Below is a small trained network, with its code and all its weights. Each question gives an input and a target symbol and asks what happens when units are switched off, that is, made to give their printed mean instead of their output.

import numpy as np


def w(rows, s, z=0):
    codes = np.array(rows[::2]) - 128.0
    scale = np.full(codes.shape[1], s)
    scale[-1] = z or s
    return codes * scale


def f(y):
    return np.maximum(y, 0)


def softmax(a):
    e = np.exp(a - a.max(-1, keepdims=True))
    return e / e.sum(-1, keepdims=True)


def log_softmax(a):
    a = a - a.max(-1, keepdims=True)
    return a - np.log(np.exp(a).sum(-1, keepdims=True))


def net(x, mask):
    ids = ['ΔΛΦαβεζηθμξστψ'.index(c) for c in x.split()]
    T = len(ids)
    res = E[ids] + P[:T]
    u = 0
    for l in range(2):
        r = res
        for j in range(2):
            rows = slice(3 * j, 3 * j + 3)
            q, k, v = (r @ M[l][rows].T for M in (Q, K, V))
            z = softmax(np.where(np.tri(T) > 0, q @ k.T / 3**0.5, -1e9)) @ v
            o = O[l][rows]
            res = res + np.where(mask[u + j], z, o[:, -1]) @ o[:, :-1]
        u += 2
        y = f(res @ A[l][:, :-1].T + A[l][:, -1])
        res = res + np.where(mask[u : u + 8], y, B[l][:, -1]) @ B[l][:, :-1]
        u += 8
    return log_softmax(res[-1] @ U[:, :-1].T + U[:, -1])


Q, K, V, O, A, B = {}, {}, {}, {}, {}, {}
E = w([
[196,89,119,147],'Δ',
[149,119,115,151],'Λ',
[88,97,116,184],'Φ',
[140,72,80,171],'α',
[82,100,123,189],'β',
[70,154,159,171],'ε',
[223,149,218,133],'ζ',
[86,101,109,184],'η',
[163,152,126,127],'θ',
[216,160,106,109],'μ',
[130,245,191,108],'ξ',
[217,126,45,121],'σ',
[35,161,175,176],'τ',
[211,221,200,98],'ψ',
],0.012)
P = w([
[174,3,153,87],'0',
[181,118,98,175],'1',
[187,158,115,222],'2',
[181,202,108,248],'3',
[177,225,103,254],'4',
[180,228,105,242],'5',
[179,216,113,214],'6',
[179,197,115,173],'7',
[178,154,139,128],'8',
[158,167,87,64],'9',
],0.0067)
Q[0] = w([
[190,254,127,190],'L0H1',
[109,205,81,96],'L0H1',
[106,232,34,30],'L0H1',
[164,126,171,186],'L0H2',
[148,132,128,158],'L0H2',
[104,117,107,97],'L0H2',
],0.0069)
K[0] = w([
[165,243,70,187],'L0H1',
[135,121,254,161],'L0H1',
[131,65,103,97],'L0H1',
[145,136,141,164],'L0H2',
[141,128,157,127],'L0H2',
[132,138,192,118],'L0H2',
],0.0086)
V[0] = w([
[109,127,168,83],'L0H1',
[222,113,243,1],'L0H1',
[89,101,110,77],'L0H1',
[160,183,113,234],'L0H2',
[172,194,131,171],'L0H2',
[141,113,108,173],'L0H2',
],0.0093)
O[0] = w([
[181,142,86,120,72],'L0H1',
[93,200,54,139,88],'L0H1',
[96,190,136,190,33],'L0H1',
[77,64,90,1,254],'L0H2',
[128,75,123,40,210],'L0H2',
[170,99,177,43,174],'L0H2',
],0.0075,0.0061)
A[0] = w([
[218,105,133,136,145],'L0N1',
[138,162,150,105,61],'L0N2',
[59,121,92,124,138],'L0N3',
[102,175,125,59,254],'L0N4',
[156,124,172,12,225],'L0N5',
[224,157,192,111,125],'L0N6',
[135,81,63,57,162],'L0N7',
[18,117,153,131,77],'L0N8',
],0.011,0.0092)
B[0] = w([
[89,127,74,72,165],'L0N1',
[115,107,47,142,129],'L0N2',
[128,103,199,132,137],'L0N3',
[161,89,161,236,206],'L0N4',
[79,171,95,252,252],'L0N5',
[154,155,61,176,159],'L0N6',
[91,99,99,154,205],'L0N7',
[132,105,67,195,133],'L0N8',
],0.011,0.018)
Q[1] = w([
[156,46,31,77],'L1H1',
[47,166,123,103],'L1H1',
[54,99,159,239],'L1H1',
[136,14,95,159],'L1H2',
[2,133,101,96],'L1H2',
[106,155,85,86],'L1H2',
],0.0095)
K[1] = w([
[254,77,106,159],'L1H1',
[28,115,206,168],'L1H1',
[60,133,87,160],'L1H1',
[59,87,150,217],'L1H2',
[113,120,76,89],'L1H2',
[129,197,163,80],'L1H2',
],0.0085)
V[1] = w([
[84,47,92,112],'L1H1',
[104,101,97,108],'L1H1',
[131,70,130,87],'L1H1',
[131,60,80,65],'L1H2',
[152,162,10,184],'L1H2',
[156,196,145,143],'L1H2',
],0.013)
O[1] = w([
[29,184,251,108,143],'L1H1',
[92,167,118,68,126],'L1H1',
[76,190,198,177,67],'L1H1',
[208,123,153,255,67],'L1H2',
[236,167,161,89,253],'L1H2',
[80,174,72,45,125],'L1H2',
],0.0082,0.037)
A[1] = w([
[112,112,119,21,72],'L1N1',
[147,184,199,137,126],'L1N2',
[132,179,174,84,2],'L1N3',
[125,191,110,140,114],'L1N4',
[123,208,104,134,52],'L1N5',
[135,189,51,179,177],'L1N6',
[119,145,123,249,96],'L1N7',
[109,125,129,78,72],'L1N8',
],0.012,0.0095)
B[1] = w([
[92,174,110,154,176],'L1N1',
[140,164,97,157,152],'L1N2',
[117,73,76,140,129],'L1N3',
[128,107,161,113,162],'L1N4',
[178,177,105,182,155],'L1N5',
[79,70,167,135,253],'L1N6',
[120,114,21,166,147],'L1N7',
[147,156,166,248,133],'L1N8',
],0.015,0.014)
U = w([
[185,218,191,184,208],'Δ',
[151,103,160,146,126],'Λ',
[99,87,118,193,87],'Φ',
[156,147,109,213,1],'α',
[98,83,117,193,58],'β',
[14,64,168,80,254],'ε',
[198,124,92,60,40],'ζ',
[102,98,122,191,42],'η',
[177,112,239,70,180],'θ',
[216,190,214,48,107],'μ',
[41,176,67,84,191],'ξ',
[201,250,211,174,84],'σ',
[65,51,205,88,202],'τ',
[104,162,77,24,199],'ψ',
],0.011,0.0088)

Each question gives the input, a string of symbols that net reads in full, and the target symbol t.
The units are the heads (3 rows each of Q, K, V and O) and the neurons (one row each of A and B). Each row of codes is followed by its name. A weight is (code - 128) times the scale printed after its matrix; where a second scale follows, it is the last column's (O, A, B and U).
mask holds one flag per unit, layer by layer, with each layer's heads first. A switched-off unit (its flag False) gives its mean, the last column of its rows in O or B, instead of its output. The means were averaged over made-up inputs and are rounded, as every weight is.
A unit's drop is (log p(t) with every unit on - log p(t) with that unit switched off) / (log p(t) with every unit on - log p(t) with every unit switched off).
The circuit of an input: a set's keep is (log p(t) with only the set's units on - log p(t) with every unit switched off) / (log p(t) with every unit on - log p(t) with every unit switched off). Starting from the 12 units with the biggest drops (on a tie, the unit counted first), units are removed one at a time, each time the one whose removal leaves the highest keep (on an exact tie, the one counted first), for as long as the keep stays at least 0.8.
units of the circuit, in order: the units of the circuit, biggest drop first
k most important neurons: the k neurons with the biggest drops, biggest first
k most important neurons of layer l: the k neurons of layer l with the biggest drops, biggest first
which heads matter: for each layer, one digit per head in row order, 1 if its drop is at least 0.15 and else 0, layers parted by /
input σ Φ θ ξ μ, target ψ: units of the circuit, in order : (L0H2 L1H2 L0H1 L0N7)
input Φ β Λ ζ ξ ψ α ψ Φ, target ψ: units of the circuit, in order : (L0N5 L0N4 L0H2 L1H2)
input α α Δ, target α: 4 most important neurons : (L0N5 L1N7 L1N2 L0N1)
input ε σ σ ε, target Δ: 2 most important neurons of layer 0 : (L0N7 L0N5)
input θ Φ η ψ Λ, target ψ: which heads matter : 01 / 01
input Φ ξ τ, target ξ: 2 most important neurons of layer 1 : (L1N6 L1N1)
input Φ ξ σ σ, target Δ: 3 most important neurons : (L0N5 L0N7 L1N2)
input α μ Φ μ μ Φ Φ θ ξ α, target ξ: units of the circuit, in order : (L0N4 L0N5 L1H2 L1N1)
input Λ σ σ β, target σ: which heads matter : 00 / 10
input ζ σ η Φ θ τ, target ε: units of the circuit, in order : (L0H2 L1H1)
input ξ ψ Φ Φ ξ μ, target ξ: units of the circuit, in order : (L1H2 L1N1 L0N5)
input Φ ξ ζ β, target ψ: 3 most important neurons : (L0N4 L0N5 L1N6)
input ζ ξ ζ ψ α, target ψ: 3 most important neurons : (L0N4 L0N5 L1N1)
input Φ ξ ψ ξ μ ζ ξ Δ, target ξ: units of the circuit, in order : (L0N4 L1H2 L1N1 L0N5)
input Δ ξ ψ α α τ ξ τ ζ, target ε: 2 most important neurons : (L1N6 L0N1)
input ζ σ ξ Φ, target ξ: which heads matter : 01 / 01
input σ μ ζ β α β σ θ, target σ: units of the circuit, in order : (L1H2 L0N7 L0N5)
input ξ θ σ μ Φ ξ μ, target ξ: 4 most important neurons : (L0N4 L0N1 L1N1 L0N5)
input μ ξ ζ α, target ζ: units of the circuit, in order : (L0N5 L1N6)
input Δ Λ η ψ η, target ψ: 2 most important neurons of layer 0 : (L0N4 L0N5)
input Φ Φ Δ Φ θ σ, target Δ: units of the circuit, in order : (L1H2 L1H1)
input ζ Δ ψ σ ψ ε β, target ζ: units of the circuit, in order : (L0N5 L1H1 L0N6)
